Below are the code and all the weights of a small trained network. Each question names an input and a target symbol and asks about switching units off, where a switched-off unit gives its printed mean instead of its output.

import numpy as np


def w(rows, s, z=0):
    codes = np.array(rows[::2]) - 128.0
    scale = np.full(codes.shape[1], s)
    scale[-1] = z or s
    return codes * scale


def norm(h):
    return h / np.sqrt((h * h).mean(-1, keepdims=True) + 1e-5)


def f(y):
    return y / 2 * (1 + np.tanh(0.7978845608 * (y + 0.044715 * y**3)))


def softmax(a):
    e = np.exp(a - a.max(-1, keepdims=True))
    return e / e.sum(-1, keepdims=True)


def log_softmax(a):
    a = a - a.max(-1, keepdims=True)
    return a - np.log(np.exp(a).sum(-1, keepdims=True))


def net(x, mask):
    ids = ['ελπσψω'.index(c) for c in x.split()]
    T = len(ids)
    res = E[ids] + P[:T]
    q, k, v = (norm(res) @ M[0].T for M in (Q, K, V))
    z = softmax(np.where(np.tri(T) > 0, q @ k.T / 3**0.5, -1e9)) @ v
    res = res + np.where(mask[0], z, O[0][:, -1]) @ O[0][:, :-1]
    y = f(norm(res) @ A[0][:, :-1].T + A[0][:, -1])
    res = res + np.where(mask[1:9], y, B[0][:, -1]) @ B[0][:, :-1]
    return log_softmax(norm(res)[-1] @ U[:, :-1].T + U[:, -1])


Q, K, V, O, A, B = {}, {}, {}, {}, {}, {}
E = w([
[169,187,127,165,124],'ε',
[78,255,97,75,88],'λ',
[165,149,43,111,117],'π',
[160,189,113,151,176],'σ',
[228,202,114,110,142],'ψ',
[145,49,141,176,148],'ω',
],0.013)
P = w([
[156,76,129,104,106],'0',
[134,126,155,113,113],'1',
[146,166,50,165,48],'2',
[239,124,231,106,212],'3',
[99,196,174,113,118],'4',
[137,220,52,167,68],'5',
[250,149,215,112,208],'6',
[80,236,165,111,131],'7',
[113,247,52,168,84],'8',
[231,188,225,123,204],'9',
[81,203,183,120,117],'10',
[139,255,41,174,81],'11',
],0.0086)
Q[0] = w([
[147,252,1,208,90],'head 0',
[90,56,109,54,50],'head 0',
[241,74,127,202,74],'head 0',
],0.0097)
K[0] = w([
[154,214,83,156,225],'head 0',
[178,85,121,66,105],'head 0',
[155,103,138,250,175],'head 0',
],0.012)
V[0] = w([
[144,206,93,2,146],'head 0',
[190,140,153,59,6],'head 0',
[102,195,101,154,151],'head 0',
],0.007)
O[0] = w([
[141,15,168,69,26,253],'head 0',
[80,168,230,126,104,144],'head 0',
[117,2,139,209,150,234],'head 0',
],0.0092,0.0045)
A[0] = w([
[71,33,183,12,144,5],'neuron 0',
[170,117,134,120,167,189],'neuron 1',
[100,136,51,169,246,63],'neuron 2',
[155,107,74,110,249,242],'neuron 3',
[118,162,67,133,55,103],'neuron 4',
[186,106,222,55,205,2],'neuron 5',
[145,160,113,126,180,76],'neuron 6',
[64,110,2,106,75,133],'neuron 7',
],0.012,0.0022)
B[0] = w([
[126,167,102,162,184,170],'neuron 0',
[79,138,135,76,130,199],'neuron 1',
[154,184,110,107,139,184],'neuron 2',
[122,178,144,185,130,214],'neuron 3',
[93,96,122,144,153,192],'neuron 4',
[106,79,110,92,138,254],'neuron 5',
[142,158,135,122,86,147],'neuron 6',
[182,82,4,105,19,182],'neuron 7',
],0.016,0.0058)
U = w([
[186,138,244,156,60,4],'ε',
[9,160,131,98,72,45],'λ',
[179,92,42,140,136,132],'π',
[60,76,168,191,190,114],'σ',
[118,116,159,2,112,181],'ψ',
[159,228,130,108,187,145],'ω',
],0.013,0.0044)

Each question gives the input, a string of symbols that net reads in full, and the target symbol t.
The units are the heads (3 rows each of Q, K, V and O) and the neurons (one row each of A and B). Each row of codes is followed by its name. A weight is (code - 128) times the scale printed after its matrix; where a second scale follows, it is the last column's (O, A, B and U).
mask holds one flag per unit, heads first, then neurons. A switched-off unit (its flag False) gives its mean, the last column of its rows in O or B, instead of its output. The means were averaged over made-up inputs and are rounded, as every weight is.
A unit's drop is (log p(t) with every unit on - log p(t) with that unit switched off) / (log p(t) with every unit on - log p(t) with every unit switched off).
The circuit of an input: a set's keep is (log p(t) with only the set's units on - log p(t) with every unit switched off) / (log p(t) with every unit on - log p(t) with every unit switched off). Starting from all 9 units, units are removed one at a time, each time the one whose removal leaves the highest keep (on an exact tie, the one counted first), for as long as the keep stays at least 0.8.
circuit, biggest first: the units of the circuit, biggest drop first
most important unit: the unit with the biggest drop
top k neurons: the k neurons with the biggest drops, biggest first
drop of u: that unit's drop, to one decimal
input ε σ λ π ψ π ω σ ε π, target σ: circuit, biggest first	(neuron 7; neuron 2)
input ψ λ ψ σ ψ ψ ψ ω, target ω: circuit, biggest first	(head 0; neuron 2)
input ε ψ λ ψ, target ψ: most important unit	neuron 5
input ψ σ ψ ψ λ σ ψ ψ π π, target ψ: top 2 neurons	(neuron 1; neuron 4)
input ω ψ ε ψ ψ ω σ ψ ω λ σ, target σ: circuit, biggest first	(head 0; neuron 7)
input ψ ε ω ψ σ σ π, target σ: top 2 neurons	(neuron 7; neuron 3)
input ω ε ψ ψ ω σ σ ε, target ε: top 2 neurons	(neuron 5; neuron 4)
input ψ ω ε, target σ: top 2 neurons	(neuron 7; neuron 4)
input σ ε ψ λ σ π σ ω λ π, target ω: top 4 neurons	(neuron 3; neuron 7; neuron 4; neuron 1)
input ψ ψ ε, target σ: circuit, biggest first	(head 0; neuron 4; neuron 7)
input ψ ω σ ε ψ σ σ, target ψ: top 2 neurons	(neuron 5; neuron 1)
input λ ψ π ψ ψ ψ, target ε: top 2 neurons	(neuron 5; neuron 7)
input σ σ ω σ, target ω: top 2 neurons	(neuron 3; neuron 2)
input σ ω ε σ, target ω: circuit, biggest first	(head 0)
input ψ σ σ ω ψ λ, target π: drop of neuron 7	0.5
input ψ ψ σ ε, target ψ: drop of neuron 4	0.1
input ω λ ψ σ ω ω ε, target ω: drop of head 0	2.7
